Below are the code and all the weights of a small trained network. Each question names an input and a class and asks about switching units off, where a switched-off unit gives its printed mean instead of its output.

import numpy as np


def w(rows, s, z=0):
    codes = np.array(rows[::2]) - 128.0
    scale = np.full(codes.shape[1], s)
    scale[-1] = z or s
    return codes * scale


def norm(h):
    return h / np.sqrt((h * h).mean(-1, keepdims=True) + 1e-5)


def f(y):
    return np.maximum(y, 0)


def log_softmax(a):
    a = a - a.max(-1, keepdims=True)
    return a - np.log(np.exp(a).sum(-1, keepdims=True))


def net(x, mask):
    res = np.array(x, float).reshape(1, 6) / 4 @ E
    u = 0
    for l in range(2):
        y = f(norm(res) @ A[l][:, :-1].T + A[l][:, -1])
        res = res + np.where(mask[u : u + 4], y, B[l][:, -1]) @ B[l][:, :-1]
        u += 4
    return log_softmax(norm(res)[-1] @ U[:, :-1].T + U[:, -1])


A, B = {}, {}
E = w([
[51,115,138,31],'x0',
[128,128,129,128],'x1',
[76,229,142,169],'x2',
[160,105,255,107],'x3',
[130,130,129,126],'x4',
[128,127,128,128],'x5',
],0.0096)
A[0] = w([
[230,85,51,43,146],'0.n0',
[154,172,254,114,88],'0.n1',
[99,109,65,89,3],'0.n2',
[170,57,167,111,126],'0.n3',
],0.01,0.0065)
B[0] = w([
[21,45,221,164,253],'0.n0',
[50,18,122,130,247],'0.n1',
[78,106,160,65,149],'0.n2',
[220,223,2,74,204],'0.n3',
],0.0078,0.0051)
A[1] = w([
[143,171,254,124,28],'1.n0',
[194,115,152,82,126],'1.n1',
[105,73,130,187,2],'1.n2',
[130,105,84,129,52],'1.n3',
],0.018,0.0062)
B[1] = w([
[163,2,71,166,251],'1.n0',
[158,241,139,119,243],'1.n1',
[186,105,158,229,247],'1.n2',
[197,81,236,145,161],'1.n3',
],0.011,0.003)
U = w([
[156,54,140,212,209],'0',
[32,32,145,81,179],'1',
[239,164,165,119,74],'2',
[135,134,171,4,90],'3',
[119,205,78,194,111],'4',
[22,204,88,71,2],'5',
],0.03,0.0047)

Each question gives the input, the list of numbers given to net, and the class t.
The units are the neurons (one row each of A and B). Each row of codes is followed by its name. A weight is (code - 128) times the scale printed after its matrix; where a second scale follows, it is the last column's (A, B and U).
mask holds one flag per neuron, layer by layer. A switched-off neuron (its flag False) gives its mean, the last column of its row in B, instead of its output. The means were averaged over made-up inputs and are rounded, as every weight is.
A unit's drop is (log p(t) with every unit on - log p(t) with that unit switched off) / (log p(t) with every unit on - log p(t) with every unit switched off).
The circuit of an input: a set's keep is (log p(t) with only the set's units on - log p(t) with every unit switched off) / (log p(t) with every unit on - log p(t) with every unit switched off). Starting from all 8 units, units are removed one at a time, each time the one whose removal leaves the highest keep (on an exact tie, the one counted first), for as long as the keep stays at least 0.8.
circuit, biggest first: the units of the circuit, biggest drop first
unit that matters most: the unit with the biggest drop
k most important neurons: the k neurons with the biggest drops, biggest first
drop when u is switched off: that unit's drop, to one decimal
input [-1,-3,-2,2,-1,-5], class 2: unit that matters most	0.n3
input [0,8,-3,4,-1,1], class 2: 2 most important neurons	0.n3, 1.n1
input [-4,3,1,-1,4,-6], class 4: circuit, biggest first	0.n1, 0.n0
input [5,4,-5,1,8,-6], class 3: 4 most important neurons	0.n3, 0.n1, 1.n1, 1.n0
input [-2,1,-4,1,3,5], class 2: 3 most important neurons	0.n3, 0.n1, 1.n1
input [1,-4,-6,2,-8,-4], class 3: 3 most important neurons	0.n3, 0.n0, 1.n2
input [5,0,0,2,3,5], class 3: circuit, biggest first	0.n0, 1.n0
input [-7,7,-1,4,-3,-7], class 2: 3 most important neurons	0.n0, 0.n3, 1.n1
input [5,1,-1,8,-4,0], class 3: 3 most important neurons	0.n3, 0.n0, 1.n1
input [3,-4,-8,6,1,0], class 3: circuit, biggest first	0.n3, 1.n1, 0.n0
input [1,6,-2,7,8,0], class 3: 2 most important neurons	0.n1, 0.n3
input [-6,2,-1,1,8,-8], class 2: 2 most important neurons	0.n1, 0.n0
input [5,0,4,0,2,-1], class 5: 3 most important neurons	0.n0, 1.n0, 0.n1
input [8,3,4,0,-1,0], class 5: circuit, biggest first	0.n0
input [-6,4,-7,5,1,4], class 2: drop when 1.n1 is switched off	0.2
input [-6,-6,-4,5,-4,-5], class 2: drop when 0.n1 is switched off	0.0
input [7,1,1,-4,-6,7], class 5: drop when 1.n2 is switched off	0.1
